Below is a small trained network, with its code and all its weights. Each question gives an input and a target symbol and asks what happens when units are switched off, that is, made to give their printed mean instead of their output.

import numpy as np


def w(rows, s, z=0):
    codes = np.array(rows[::2]) - 128.0
    scale = np.full(codes.shape[1], s)
    scale[-1] = z or s
    return codes * scale


def norm(h):
    return h / np.sqrt((h * h).mean(-1, keepdims=True) + 1e-5)


def f(y):
    return np.maximum(y, 0)


def softmax(a):
    e = np.exp(a - a.max(-1, keepdims=True))
    return e / e.sum(-1, keepdims=True)


def log_softmax(a):
    a = a - a.max(-1, keepdims=True)
    return a - np.log(np.exp(a).sum(-1, keepdims=True))


def net(x, mask):
    ids = ['ΞΦΨαβγη'.index(c) for c in x.split()]
    T = len(ids)
    res = E[ids] + P[:T]
    r = norm(res)
    for j in range(3):
        rows = slice(2 * j, 2 * j + 2)
        q, k, v = (r @ M[0][rows].T for M in (Q, K, V))
        z = softmax(np.where(np.tri(T) > 0, q @ k.T / 2**0.5, -1e9)) @ v
        o = O[0][rows]
        res = res + np.where(mask[j], z, o[:, -1]) @ o[:, :-1]
    y = f(norm(res) @ A[0][:, :-1].T + A[0][:, -1])
    res = res + np.where(mask[3:19], y, B[0][:, -1]) @ B[0][:, :-1]
    return log_softmax(norm(res)[-1] @ U[:, :-1].T + U[:, -1])


Q, K, V, O, A, B = {}, {}, {}, {}, {}, {}
E = w([
[98,100,60,107,167],'Ξ',
[22,62,10,152,99],'Φ',
[33,65,66,116,115],'Ψ',
[176,254,127,95,64],'α',
[76,80,148,76,131],'β',
[138,132,115,84,149],'γ',
[70,155,45,135,134],'η',
],0.0053)
P = w([
[183,114,169,171,124],'0',
[128,123,43,83,164],'1',
[1,135,162,193,117],'2',
[131,123,45,89,161],'3',
[19,134,191,147,136],'4',
[131,127,40,96,165],'5',
],0.0077)
Q[0] = w([
[187,243,127,67,77],'h0',
[90,172,144,115,169],'h0',
[165,92,254,216,92],'h1',
[175,197,47,152,106],'h1',
[107,108,186,163,108],'h2',
[143,144,252,181,142],'h2',
],0.0093)
K[0] = w([
[229,255,121,140,16],'h0',
[163,105,57,96,169],'h0',
[45,167,106,66,81],'h1',
[233,161,94,164,104],'h1',
[93,216,88,129,107],'h2',
[28,155,113,105,134],'h2',
],0.0091)
V[0] = w([
[107,99,111,193,147],'h0',
[152,171,128,112,87],'h0',
[129,33,195,46,156],'h1',
[104,69,77,76,142],'h1',
[254,139,111,177,151],'h2',
[94,115,252,85,66],'h2',
],0.0078)
O[0] = w([
[170,168,193,122,99,161],'h0',
[85,55,113,127,143,104],'h0',
[140,207,88,197,119,98],'h1',
[60,255,143,110,86,66],'h1',
[143,168,139,199,173,251],'h2',
[195,145,1,123,43,93],'h2',
],0.0059,0.0033)
A[0] = w([
[155,159,178,109,152,116],'n0',
[112,191,202,193,26,133],'n1',
[115,98,152,115,202,123],'n2',
[206,147,222,164,51,241],'n3',
[181,204,92,88,93,109],'n4',
[108,122,164,97,105,130],'n5',
[143,98,87,82,106,152],'n6',
[96,166,195,220,124,131],'n7',
[200,105,246,247,42,255],'n8',
[185,75,254,201,145,141],'n9',
[108,208,210,235,100,161],'n10',
[95,184,152,112,172,84],'n11',
[111,107,130,112,191,82],'n12',
[107,182,74,206,97,159],'n13',
[72,173,181,96,119,114],'n14',
[127,191,54,204,162,84],'n15',
],0.0077,0.0045)
B[0] = w([
[148,84,87,145,113,148],'n0',
[143,143,107,154,195,234],'n1',
[110,128,117,148,71,206],'n2',
[128,188,150,213,142,204],'n3',
[89,77,189,119,75,185],'n4',
[123,161,120,138,126,188],'n5',
[101,142,149,142,99,187],'n6',
[137,176,127,151,76,223],'n7',
[121,234,127,248,149,235],'n8',
[149,156,198,173,73,206],'n9',
[156,180,113,254,63,254],'n10',
[108,133,115,163,110,186],'n11',
[156,116,107,158,116,170],'n12',
[161,131,190,132,162,244],'n13',
[113,158,95,135,161,246],'n14',
[123,129,158,41,133,238],'n15',
],0.0094,0.004)
U = w([
[183,211,138,236,109,192],'Ξ',
[3,152,55,152,142,3],'Φ',
[71,143,192,63,87,230],'Ψ',
[167,40,30,153,119,225],'α',
[207,156,60,93,7,69],'β',
[200,156,126,90,241,117],'γ',
[94,33,228,178,161,37],'η',
],0.0076,0.0018)

Each question gives the input, a string of symbols that net reads in full, and the target symbol t.
The units are the heads (2 rows each of Q, K, V and O) and the neurons (one row each of A and B). Each row of codes is followed by its name. A weight is (code - 128) times the scale printed after its matrix; where a second scale follows, it is the last column's (O, A, B and U).
mask holds one flag per unit, heads first, then neurons. A switched-off unit (its flag False) gives its mean, the last column of its rows in O or B, instead of its output. The means were averaged over made-up inputs and are rounded, as every weight is.
A unit's drop is (log p(t) with every unit on - log p(t) with that unit switched off) / (log p(t) with every unit on - log p(t) with every unit switched off).
The circuit of an input: a set's keep is (log p(t) with only the set's units on - log p(t) with every unit switched off) / (log p(t) with every unit on - log p(t) with every unit switched off). Starting from the 12 units with the biggest drops (on a tie, the unit counted first), units are removed one at a time, each time the one whose removal leaves the highest keep (on an exact tie, the one counted first), for as long as the keep stays at least 0.8.
circuit, biggest first: the units of the circuit, biggest drop first
most important unit: the unit with the biggest drop
k most important neurons: the k neurons with the biggest drops, biggest first
drop of u: that unit's drop, to one decimal
input α α Ξ γ Ψ Φ, target α: most important unit => h1
input α γ γ Ψ, target α: circuit, biggest first => (h1 n8)
input η η η Ψ, target η: circuit, biggest first => (h1 h2)
input η Φ α Ξ α Ξ, target η: circuit, biggest first => (h2 h1)
input η α γ η Ψ Φ, target η: circuit, biggest first => (h1 h2)
input α Ψ Ψ Φ α β, target α: circuit, biggest first => (h1 n8 n13)
input γ α γ η γ β, target γ: 2 most important neurons => (n15 n10)
input Φ α β η, target Φ: 2 most important neurons => (n10 n8)
input Φ Ξ η Ξ, target Φ: 2 most important neurons => (n10 n8)
input β Ξ η Φ γ γ, target β: 2 most important neurons => (n4 n8)
input Φ η α γ Ψ Ψ, target Φ: drop of h1 => 0.2
input α Φ γ α α, target Ψ: drop of n8 => 0.3
input Ψ γ Ξ γ α γ, target Ψ: drop of n3 => 0.0
input α Ψ α, target Φ: most important unit => h2
